Questions about the matrix below. Counting starts at 0.
1) Give the bottom entry of the column that holds the largest entry.
2) Give the entry in row 1 and column 0.
3) Give the entry at row 0, column 0.
4) Give the entry at row 2, column 2.
5) Give the entry in row 0 and column 1.
6) Give the bottom-left entry.
7) Give the entry at row 2, column 0.
8) Give the entry just left of the largest entry.
[[4 6 5 7 6 5 2 3 5 4 4 4]
 [4 5 5 6 6 4 3 3 6 3 5 4]
 [3 5 5 6 5 6 1 2 5 5 4 3]
 [4 3 3 8 6 4 2 2 4 5 3 2]
 [3 6 3 7 5 5 2 3 6 3 6 4]
 [3 6 6 7 7 5 1 4 5 4 4 3]
 [3 4 4 6 5 5 2 2 5 4 4 4]
 [2 4 4 7 6 5 1 2 5 5 4 4]
 [1 4 5 6 7 4 1 2 5 4 5 5]
 [3 6 5 7 7 4 1 4 6 4 5 3]
 [2 4 5 7 7 4 1 3 5 4 4 4]
 [3 3 4 7 7 3 4 3 5 3 4 3]
 [3 5 5 6 6 5 1 2 5 4 4 4]
 [4 4 4 7 6 5 3 3 4 5 3 2]]
1) 7
2) 4
3) 4
4) 5
5) 6
6) 4
7) 3
8) 3

Questions about the array below.
1) Give the first entry of the smallest entry's row.
2) Give the largest entry in the first column.
3) Give the entry just right of 21.
4) Give the largest entry in the first row.
5) Give the first entry on the diagonal from the top-right corner.
6) Give the entry just right of the largest entry.
7) Give the entry just right of -42.
8) Give the entry in the bottom-right corner.
[[ 12  28 -48  34   4 -39]
 [ 12 -50  23  34 -46  -1]
 [-42 -26  23  43   7 -38]
 [ 29  19  -4 -25 -27  -9]
 [ 21 -15   3  10 -20  22]
 [-10  33 -14 -23  31   2]
 [ 13  22 -31   5  26 -28]
 [-36  13  23 -35  11  25]]
1) 12
2) 29
3) -15
4) 34
5) -39
6) 7
7) -26
8) 25

((0.296, 0.996, 0.096, 0.389, -0.718, 0.094, 0.291, 1.456, -1.410, 0.354, -0.952, -0.426, -1.446, -0.786, -0.667, 0.392), (-0.815, 1.431, 0.092, 0.139, -0.180, 0.504, -1.290, 1.640, -1.425, 0.805, -0.196, -0.115, -0.479, -0.881, -1.286, -1.484), (0.094, 1.709, 0.187, 1.097, -0.781, -0.422, -1.475, 0.810, -0.747, 0.996, -0.502, -0.894, -0.662, -0.914, -0.343, 0.129), (0.793, 0.435, -0.613, 0.469, 0.237, 0.417, -0.435, 1.857, -0.897, 1.498, -0.441, -0.405, 0.557, -1.244, -0.951, 0.270), (0.568, 2.001, -0.219, 0.421, -0.039, 0.942, 0.895, 1.538, -1.301, -0.223, -0.751, -0.708, 0.279, -0.543, -0.597, -0.095), (-0.411, -0.159, 0.577, -0.729, -0.540, -0.129, -0.118, 1.283, -1.421, -0.085, 0.243, -1.321, -1.160, -1.152, -1.825, 0.645), (-0.364, 0.472, -0.595, 0.082, 0.044, -0.370, -0.119, 1.013, -0.407, 1.419, 0.337, -0.137, 0.525, -2.050, -0.758, -1.032), (1.362, 0.785, -0.985, 0.624, 0.048, -0.415, 0.390, 1.504, -0.790, 0.272, -0.004, -0.768, -0.224, -0.803, -0.628, 0.342), (0.012, 1.691, -0.265, -0.465, -0.866, -0.651, 0.037, 0.890, -1.462, 1.063, 0.872, -1.583, -0.215, -0.723, 0.268, 0.072))
Report the fifth entry in reading order.
A: -0.718
Report the entry just right of the largest entry.
A: -0.219
Report the second largest entry.
A: 1.857
Report the entry just left of -0.597.
A: -0.543
Report the 1st entry in reading order.
A: 0.296
Report the entry just left of the largest entry.
A: 0.568
Report the entry just right of 0.082.
A: 0.044
Report the entry just left of -0.662.
A: -0.894
The entry just right of 0.272: -0.004
The 2nd smallest entry -> -1.825

Questions about the matrix below. Indices start at 0.
1) Read off the entry just right of 1.55.
2) Read off the entry in the top-right corner.
3) Read off the entry just right of 0.23.
4) Read off the entry directly above the smallest entry.
5) Read off the entry just right of the smallest entry.
6) Read off the entry in row 1 and column 0.
7) Read off the entry in the bottom-right corner.
8) Read off the entry just left of 0.22.
[[ 1.06  1.05  1.04  1.06  1.04  1.04  1.05  1.05  1.04]
 [ 1.68  0.74  0.93  0.45  1.37  0.23  1.00  1.32  1.98]
 [ 1.18  1.92  1.45  0.90  1.13  1.82  1.47  0.94  1.66]
 [-1.33  1.38 -2.21 -2.20  1.35  2.46  1.18  2.26  1.50]
 [ 0.86  0.83  1.58  0.32  1.89  0.80  1.05  0.66  1.58]
 [ 0.14  0.87  0.72  1.74  1.41  1.13  1.29  0.67  1.10]
 [ 0.64  0.89  0.60  1.99  1.42  1.31  0.27  1.69  0.78]
 [ 0.90  0.96  1.06  1.57  1.14  1.55 -0.22  2.29  0.64]
 [ 1.69  0.94  0.28  1.03  0.22  0.43  1.41  1.42  1.43]
 [ 0.74  0.91  1.46  0.71  0.05  1.10  1.34  1.19  0.80]
 [ 0.78  1.08  1.26  0.87 -0.28  1.26  1.46  1.32  0.76]
 [ 1.57  1.14  0.78  0.27  1.64  1.00  0.86  0.11 -0.08]
 [ 1.04  1.03  1.04  1.06  1.04  1.05  1.05  1.04  1.04]
 [-1.32  1.39 -2.22 -2.20  1.35  2.46  1.19  2.25  1.49]
 [ 0.98  1.03  1.47  1.02  0.59  1.51  0.20  2.09  0.65]]
1) -0.22
2) 1.04
3) 1.00
4) 1.04
5) -2.20
6) 1.68
7) 0.65
8) 1.03

Questions about the table below.
1) Report the entry just right of the smallest entry.
2) Report the entry just right of 9.2.
3) Report the entry just left of -59.9.
4) Report the entry just left of -10.5.
[[  30.0  -53.9  -45.5   -6.6  -36.2  -34.4  -59.9  -40.1    9.2  -33.2
    10.1   21.5]
 [ 101.2   -3.7   -2.5   43.7  -43.4   57.3  -14.5  -11.8    0.2  190.6
  -159.8   38.8]
 [ -36.3   -6.2    2.0   -6.9    3.9   65.0  -23.3   10.9  -65.8  100.7
   -32.1   77.8]
 [  -6.6  -25.4  -10.7  -34.6  -37.7  -10.5  -61.6   -5.5  -46.9   54.5
   -28.8   83.3]
 [ -88.4   59.4   58.5  -87.2   -3.0  -15.1   29.3   28.7   60.7   42.5
   -27.0   45.6]
 [ -18.1    3.7    4.0   21.6   21.5   53.6    9.0   10.8  -22.8   21.9
    16.3   20.1]]
1) 38.8
2) -33.2
3) -34.4
4) -37.7
